Here is a tiny trained network, its code and every weight. The questions are about switching its units off for an input and a class, where a switched-off unit gives its printed mean instead of its output.

import numpy as np


def w(rows, s, z=0):
    codes = np.array(rows[::2]) - 128.0
    scale = np.full(codes.shape[1], s)
    scale[-1] = z or s
    return codes * scale


def f(y):
    return np.maximum(y, 0)


def log_softmax(a):
    a = a - a.max(-1, keepdims=True)
    return a - np.log(np.exp(a).sum(-1, keepdims=True))


def net(x, mask):
    res = np.array(x, float).reshape(1, 7) / 4 @ E
    y = f(res @ A[0][:, :-1].T + A[0][:, -1])
    res = res + np.where(mask, y, B[0][:, -1]) @ B[0][:, :-1]
    return log_softmax(res[-1] @ U[:, :-1].T + U[:, -1])


A, B = {}, {}
E = w([
[48,26,72],'x0',
[126,129,128],'x1',
[21,193,121],'x2',
[127,127,128],'x3',
[107,59,254],'x4',
[129,128,128],'x5',
[124,130,128],'x6',
],0.0051)
A[0] = w([
[215,78,133,162],'n0',
[50,199,155,140],'n1',
[163,203,175,58],'n2',
[90,71,92,69],'n3',
[151,153,23,117],'n4',
[108,84,98,74],'n5',
[115,91,171,111],'n6',
[66,43,83,66],'n7',
[42,174,164,122],'n8',
[98,101,245,70],'n9',
[108,133,138,254],'n10',
[107,99,174,105],'n11',
[159,187,172,72],'n12',
],0.012,0.0077)
B[0] = w([
[116,59,96,194],'n0',
[142,71,85,196],'n1',
[213,161,134,158],'n2',
[195,149,125,146],'n3',
[66,186,103,192],'n4',
[179,141,130,138],'n5',
[90,159,103,151],'n6',
[222,152,136,163],'n7',
[124,79,84,179],'n8',
[98,215,66,168],'n9',
[111,107,253,254],'n10',
[99,162,103,149],'n11',
[199,148,138,153],'n12',
],0.037,0.0077)
U = w([
[240,201,122,3],'0',
[51,254,31,47],'1',
[98,131,174,249],'2',
[92,138,165,234],'3',
[106,136,162,220],'4',
[128,36,5,18],'5',
[105,145,170,141],'6',
],0.0078,0.0043)

Each question gives the input, the list of numbers given to net, and the class t.
The units are the neurons (one row each of A and B). Each row of codes is followed by its name. A weight is (code - 128) times the scale printed after its matrix; where a second scale follows, it is the last column's (A, B and U).
mask holds one flag per neuron, in row order. A switched-off neuron (its flag False) gives its mean, the last column of its row in B, instead of its output. The means were averaged over made-up inputs and are rounded, as every weight is.
A unit's drop is (log p(t) with every unit on - log p(t) with that unit switched off) / (log p(t) with every unit on - log p(t) with every unit switched off).
The circuit of an input: a set's keep is (log p(t) with only the set's units on - log p(t) with every unit switched off) / (log p(t) with every unit on - log p(t) with every unit switched off). Starting from the 12 units with the biggest drops (on a tie, the unit counted first), units are removed one at a time, each time the one whose removal leaves the highest keep (on an exact tie, the one counted first), for as long as the keep stays at least 0.8.
units of the circuit, in order: the units of the circuit, biggest drop first
unit that matters most: the unit with the biggest drop
top k neurons: the k neurons with the biggest drops, biggest first
drop when u is switched off: that unit's drop, to one decimal
input [6,-4,8,2,7,3,5], class 5: units of the circuit, in order : n8
input [4,1,-5,4,6,-5,5], class 1: top 4 neurons : n9; n6; n11; n1
input [7,2,7,-6,-7,-1,1], class 0: top 3 neurons : n7; n3; n0
input [7,5,-7,0,8,1,2], class 1: top 3 neurons : n9; n6; n11
input [0,-2,3,2,-7,7,2], class 1: top 2 neurons : n4; n0
input [8,-2,5,-2,7,0,4], class 0: top 2 neurons : n7; n3
input [2,-4,-7,-4,-4,-2,-7], class 5: top 2 neurons : n0; n10
input [-8,8,5,3,6,-5,-3], class 0: top 2 neurons : n2; n12
input [-4,2,1,-3,-7,-3,-6], class 1: top 2 neurons : n4; n10
input [-5,-5,8,0,6,3,-4], class 5: top 3 neurons : n1; n8; n4
input [-4,-1,8,5,-6,2,3], class 5: top 3 neurons : n1; n8; n9
input [-6,-5,3,-3,-3,-5,6], class 0: top 3 neurons : n2; n12; n0
input [7,-6,-4,-6,1,0,6], class 0: top 2 neurons : n7; n3
input [-2,-3,-8,-3,7,0,1], class 5: top 2 neurons : n0; n4
input [-2,-3,5,-6,8,1,0], class 1: unit that matters most : n9
input [-4,-2,7,2,-4,4,-7], class 5: top 2 neurons : n1; n8
input [6,6,6,2,5,0,-5], class 0: top 3 neurons : n7; n3; n0
input [8,-8,-7,1,5,8,3], class 0: drop when n7 is switched off : 0.8
input [2,-6,-4,-4,-8,5,-7], class 1: drop when n4 is switched off : 1.1
input [3,0,8,3,7,-3,-3], class 5: drop when n11 is switched off : -0.1
input [8,5,-8,1,-6,-2,-1], class 0: drop when n5 is switched off : 0.2
input [0,4,1,-8,8,7,-7], class 1: units of the circuit, in order : n9
